Below are the code and all the weights of a small trained network. Each question names an input and a class and asks about switching units off, where a switched-off unit gives its printed mean instead of its output.

import numpy as np


def w(rows, s, z=0):
    codes = np.array(rows[::2]) - 128.0
    scale = np.full(codes.shape[1], s)
    scale[-1] = z or s
    return codes * scale


def f(y):
    return np.maximum(y, 0)


def log_softmax(a):
    a = a - a.max(-1, keepdims=True)
    return a - np.log(np.exp(a).sum(-1, keepdims=True))


def net(x, mask):
    res = np.array(x, float).reshape(1, 6) / 4 @ E
    y = f(res @ A[0][:, :-1].T + A[0][:, -1])
    res = res + np.where(mask, y, B[0][:, -1]) @ B[0][:, :-1]
    return log_softmax(res[-1] @ U[:, :-1].T + U[:, -1])


A, B = {}, {}
E = w([
[122,58,63,49,2,97],'x0',
[90,252,183,142,37,178],'x1',
[130,152,117,122,132,109],'x2',
[130,133,113,136,125,128],'x3',
[254,178,140,40,168,230],'x4',
[131,137,114,133,127,123],'x5',
],0.0092)
A[0] = w([
[121,102,129,147,141,86,181],'N1',
[188,114,105,49,55,142,63],'N2',
[160,113,128,108,214,144,158],'N3',
[164,70,98,123,187,89,254],'N4',
[106,69,90,134,193,84,213],'N5',
[120,124,163,123,196,79,169],'N6',
[45,167,142,189,64,105,147],'N7',
[107,80,103,173,189,94,186],'N8',
[125,105,115,149,155,150,124],'N9',
[161,180,164,181,239,175,189],'N10',
[91,151,167,249,213,119,230],'N11',
[174,105,87,97,187,141,140],'N12',
[102,100,114,140,76,94,153],'N13',
[114,80,99,174,152,90,195],'N14',
[101,86,101,126,94,58,115],'N15',
[120,170,169,117,43,150,174],'N16',
[151,126,106,145,164,131,133],'N17',
[139,107,76,99,122,166,112],'N18',
[127,104,157,80,138,100,108],'N19',
[147,193,137,140,141,158,131],'N20',
[214,92,69,71,199,144,154],'N21',
[156,180,119,118,90,237,82],'N22',
[75,75,116,74,106,106,130],'N23',
[111,135,163,146,162,106,168],'N24',
[163,178,121,93,104,194,46],'N25',
[61,159,164,213,145,130,179],'N26',
],0.014,0.0046)
B[0] = w([
[115,148,159,100,123,138,179],'N1',
[192,132,64,50,128,98,210],'N2',
[130,166,72,190,92,128,199],'N3',
[56,146,74,96,102,187,226],'N4',
[97,202,144,82,103,144,224],'N5',
[155,162,118,126,74,124,178],'N6',
[161,38,160,163,91,109,239],'N7',
[135,201,127,94,104,120,209],'N8',
[134,143,113,135,99,120,149],'N9',
[75,198,146,239,151,127,254],'N10',
[254,132,131,71,120,203,252],'N11',
[125,115,73,167,104,134,194],'N12',
[79,109,141,131,112,83,203],'N13',
[109,173,167,89,123,146,205],'N14',
[57,123,156,107,150,111,215],'N15',
[189,140,139,135,93,35,219],'N16',
[129,141,105,147,103,122,157],'N17',
[148,99,111,105,137,130,166],'N18',
[125,115,121,116,137,139,150],'N19',
[127,145,164,141,179,141,189],'N20',
[139,57,67,158,118,180,231],'N21',
[125,197,165,123,173,134,213],'N22',
[82,105,124,105,152,98,204],'N23',
[171,131,125,123,126,147,170],'N24',
[129,181,120,94,161,118,194],'N25',
[199,72,171,120,150,172,219],'N26',
],0.031,0.015)
U = w([
[177,220,150,20,117,116,249],'0',
[94,106,110,238,109,165,87],'1',
[4,134,183,58,125,86,53],'2',
[130,49,40,88,176,159,98],'3',
[192,66,197,149,123,142,188],'4',
[97,192,206,174,217,85,64],'5',
[88,40,215,170,91,1,49],'6',
],0.0092,0.0017)

Each question gives the input, the list of numbers given to net, and the class t.
The units are the neurons (one row each of A and B). Each row of codes is followed by its name. A weight is (code - 128) times the scale printed after its matrix; where a second scale follows, it is the last column's (A, B and U).
mask holds one flag per neuron, in row order. A switched-off neuron (its flag False) gives its mean, the last column of its row in B, instead of its output. The means were averaged over made-up inputs and are rounded, as every weight is.
A unit's drop is (log p(t) with every unit on - log p(t) with that unit switched off) / (log p(t) with every unit on - log p(t) with every unit switched off).
The circuit of an input: a set's keep is (log p(t) with only the set's units on - log p(t) with every unit switched off) / (log p(t) with every unit on - log p(t) with every unit switched off). Starting from the 12 units with the biggest drops (on a tie, the unit counted first), units are removed one at a time, each time the one whose removal leaves the highest keep (on an exact tie, the one counted first), for as long as the keep stays at least 0.8.
units of the circuit, in order: the units of the circuit, biggest drop first
top k neurons: the k neurons with the biggest drops, biggest first
drop when u is switched off: that unit's drop, to one decimal
input [-7,1,0,8,-7,-5], class 4: units of the circuit, in order -> [N26]
input [-6,1,2,0,8,-3], class 5: top 3 neurons -> [N22 N25 N20]
input [8,1,4,-2,-5,2], class 6: top 2 neurons -> [N7 N4]
input [2,0,-2,-4,2,-7], class 3: top 2 neurons -> [N5 N8]
input [-7,2,1,-2,-6,8], class 4: top 2 neurons -> [N26 N7]
input [-8,-4,0,0,1,-4], class 1: top 3 neurons -> [N10 N3 N2]
input [-6,8,-2,-5,0,-1], class 4: top 2 neurons -> [N11 N26]
input [8,-5,-8,0,1,0], class 3: top 2 neurons -> [N21 N2]
input [1,-5,2,-8,3,-8], class 3: drop when N10 is switched off -> 0.2
input [-4,7,5,-8,6,-6], class 5: drop when N15 is switched off -> 0.0
input [0,-1,-3,6,2,-7], class 1: drop when N11 is switched off -> 0.1
input [0,1,-3,-7,-6,7], class 4: drop when N7 is switched off -> 0.6
